Here is a tiny trained network, its code and every weight. The questions are about switching its units off for an input and a class, where a switched-off unit gives its printed mean instead of its output.

import numpy as np


def w(rows, s, z=0):
    codes = np.array(rows[::2]) - 128.0
    scale = np.full(codes.shape[1], s)
    scale[-1] = z or s
    return codes * scale


def f(y):
    return np.maximum(y, 0)


def log_softmax(a):
    a = a - a.max(-1, keepdims=True)
    return a - np.log(np.exp(a).sum(-1, keepdims=True))


def net(x, mask):
    res = np.array(x, float).reshape(1, 6) / 4 @ E
    y = f(res @ A[0][:, :-1].T + A[0][:, -1])
    res = res + np.where(mask, y, B[0][:, -1]) @ B[0][:, :-1]
    return log_softmax(res[-1] @ U[:, :-1].T + U[:, -1])


A, B = {}, {}
E = w([
[65,138,211,151,197,203,134],'x0',
[131,148,153,93,99,120,162],'x1',
[196,153,171,74,71,115,192],'x2',
[89,250,147,141,133,152,170],'x3',
[185,164,85,242,133,100,103],'x4',
[196,63,184,92,220,142,41],'x5',
],0.011)
A[0] = w([
[106,144,114,112,117,156,131,2],'N0',
[116,206,72,197,58,115,199,194],'N1',
[31,142,200,109,159,233,209,150],'N2',
[139,101,161,102,49,51,143,138],'N3',
[183,171,114,96,80,172,112,46],'N4',
[71,131,186,84,146,188,236,185],'N5',
[176,176,35,169,6,76,182,212],'N6',
[2,179,211,101,181,202,200,147],'N7',
[43,163,205,115,113,238,140,150],'N8',
[119,120,126,250,252,143,68,176],'N9',
[137,175,76,226,61,52,123,129],'N10',
[135,102,175,19,79,56,145,179],'N11',
[181,44,133,183,217,215,63,184],'N12',
[146,136,107,189,118,29,239,149],'N13',
[135,106,95,158,223,161,21,156],'N14',
[185,43,148,5,108,71,169,155],'N15',
[129,185,18,129,121,116,136,26],'N16',
[169,76,144,32,106,69,159,169],'N17',
],0.0095,0.0061)
B[0] = w([
[165,181,124,93,125,83,137,130],'N0',
[89,183,54,176,113,81,187,227],'N1',
[49,166,235,132,184,172,201,222],'N2',
[137,70,119,155,108,127,146,183],'N3',
[140,91,99,102,131,112,122,144],'N4',
[118,169,198,130,158,200,164,212],'N5',
[135,112,51,188,53,134,219,250],'N6',
[40,191,249,131,190,173,183,234],'N7',
[73,255,170,63,197,146,157,209],'N8',
[162,167,140,162,210,13,74,224],'N9',
[108,125,62,184,119,41,194,211],'N10',
[159,61,166,116,108,200,152,212],'N11',
[143,122,128,93,161,69,61,225],'N12',
[143,130,134,151,129,73,200,192],'N13',
[152,86,184,126,153,76,45,211],'N14',
[223,39,190,55,38,192,114,227],'N15',
[113,156,75,166,63,113,155,165],'N16',
[163,41,130,96,60,205,79,208],'N17',
],0.0091,0.016)
U = w([
[174,57,138,41,77,170,98,117],'0',
[102,153,39,204,89,48,187,203],'1',
[49,189,184,105,201,158,141,7],'2',
[143,122,135,139,207,26,10,216],'3',
],0.013,0.002)

Each question gives the input, the list of numbers given to net, and the class t.
The units are the neurons (one row each of A and B). Each row of codes is followed by its name. A weight is (code - 128) times the scale printed after its matrix; where a second scale follows, it is the last column's (A, B and U).
mask holds one flag per neuron, in row order. A switched-off neuron (its flag False) gives its mean, the last column of its row in B, instead of its output. The means were averaged over made-up inputs and are rounded, as every weight is.
A unit's drop is (log p(t) with every unit on - log p(t) with that unit switched off) / (log p(t) with every unit on - log p(t) with every unit switched off).
k most important neurons: the k neurons with the biggest drops, biggest first
drop when u is switched off: that unit's drop, to one decimal
input [-1,0,5,4,-5,3], class 0: 3 most important neurons -> N15, N17, N11
input [8,-2,8,-7,-5,5], class 0: most important neuron -> N15
input [-8,1,8,-5,-1,-5], class 0: 4 most important neurons -> N15, N17, N11, N9
input [1,-2,-4,5,8,1], class 3: 2 most important neurons -> N9, N14
input [-2,-6,-4,-8,-5,2], class 3: 2 most important neurons -> N12, N14
input [3,2,-3,8,6,-3], class 1: 2 most important neurons -> N1, N10
input [-1,-8,-6,-8,-7,-5], class 3: 2 most important neurons -> N6, N11
input [3,-8,6,-5,-4,-3], class 0: drop when N13 is switched off -> 0.0
input [8,-3,-1,-5,3,-2], class 3: drop when N9 is switched off -> 0.1
input [2,4,5,1,6,5], class 3: drop when N10 is switched off -> 0.0
input [-8,6,7,-5,-4,-7], class 0: drop when N15 is switched off -> 4.1
